Below is a small trained network, with its code and all its weights. Each question gives an input and a class and asks what happens when units are switched off, that is, made to give their printed mean instead of their output.

import numpy as np


def w(rows, s, z=0):
    codes = np.array(rows[::2]) - 128.0
    scale = np.full(codes.shape[1], s)
    scale[-1] = z or s
    return codes * scale


def f(y):
    return np.maximum(y, 0)


def log_softmax(a):
    a = a - a.max(-1, keepdims=True)
    return a - np.log(np.exp(a).sum(-1, keepdims=True))


def net(x, mask):
    res = np.array(x, float).reshape(1, 2) / 4 @ E
    y = f(res @ A[0][:, :-1].T + A[0][:, -1])
    res = res + np.where(mask, y, B[0][:, -1]) @ B[0][:, :-1]
    return log_softmax(res[-1] @ U[:, :-1].T + U[:, -1])


A, B = {}, {}
E = w([
[67,245,97],'x0',
[170,240,244],'x1',
],0.012)
A[0] = w([
[162,165,191,145],'neuron 0',
[113,72,118,215],'neuron 1',
[42,102,114,186],'neuron 2',
[78,185,132,106],'neuron 3',
[171,134,105,107],'neuron 4',
[154,129,124,111],'neuron 5',
[164,155,179,152],'neuron 6',
[45,186,97,157],'neuron 7',
[148,60,112,123],'neuron 8',
[116,224,32,163],'neuron 9',
[201,81,105,128],'neuron 10',
[119,167,192,144],'neuron 11',
[71,132,89,128],'neuron 12',
[127,182,129,111],'neuron 13',
[174,164,171,133],'neuron 14',
[99,93,74,233],'neuron 15',
[254,59,154,254],'neuron 16',
[141,91,160,182],'neuron 17',
],0.019,0.0093)
B[0] = w([
[166,108,211,205],'neuron 0',
[113,171,57,198],'neuron 1',
[44,133,34,190],'neuron 2',
[96,77,162,181],'neuron 3',
[135,108,128,131],'neuron 4',
[157,140,128,133],'neuron 5',
[205,147,220,193],'neuron 6',
[40,56,184,207],'neuron 7',
[137,158,117,189],'neuron 8',
[67,25,158,220],'neuron 9',
[147,178,121,183],'neuron 10',
[136,108,187,197],'neuron 11',
[98,93,118,174],'neuron 12',
[129,67,170,171],'neuron 13',
[147,136,225,191],'neuron 14',
[89,179,8,217],'neuron 15',
[191,239,98,249],'neuron 16',
[159,136,88,175],'neuron 17',
],0.011,0.021)
U = w([
[120,142,92,254],'0',
[13,59,133,140],'1',
[191,144,214,222],'2',
[85,56,251,57],'3',
[119,87,165,18],'4',
[138,88,156,20],'5',
],0.013,0.0046)

Each question gives the input, the list of numbers given to net, and the class t.
The units are the neurons (one row each of A and B). Each row of codes is followed by its name. A weight is (code - 128) times the scale printed after its matrix; where a second scale follows, it is the last column's (A, B and U).
mask holds one flag per neuron, in row order. A switched-off neuron (its flag False) gives its mean, the last column of its row in B, instead of its output. The means were averaged over made-up inputs and are rounded, as every weight is.
A unit's drop is (log p(t) with every unit on - log p(t) with that unit switched off) / (log p(t) with every unit on - log p(t) with every unit switched off).
most important unit: the unit with the biggest drop
k most important neurons: the k neurons with the biggest drops, biggest first
drop of u: that unit's drop, to one decimal
input [1,2], class 3: most important unit -> neuron 16
input [0,1], class 2: 4 most important neurons -> (neuron 9; neuron 7; neuron 15; neuron 2)
input [4,0], class 1: 3 most important neurons -> (neuron 6; neuron 0; neuron 14)
input [1,0], class 1: 2 most important neurons -> (neuron 16; neuron 6)
input [-1,1], class 2: 2 most important neurons -> (neuron 15; neuron 2)
input [2,0], class 1: 3 most important neurons -> (neuron 6; neuron 0; neuron 14)
input [4,1], class 3: drop of neuron 15 -> 0.3
input [1,5], class 3: drop of neuron 16 -> 0.9
input [8,0], class 1: drop of neuron 6 -> 0.2
input [-1,-5], class 0: drop of neuron 0 -> 0.0
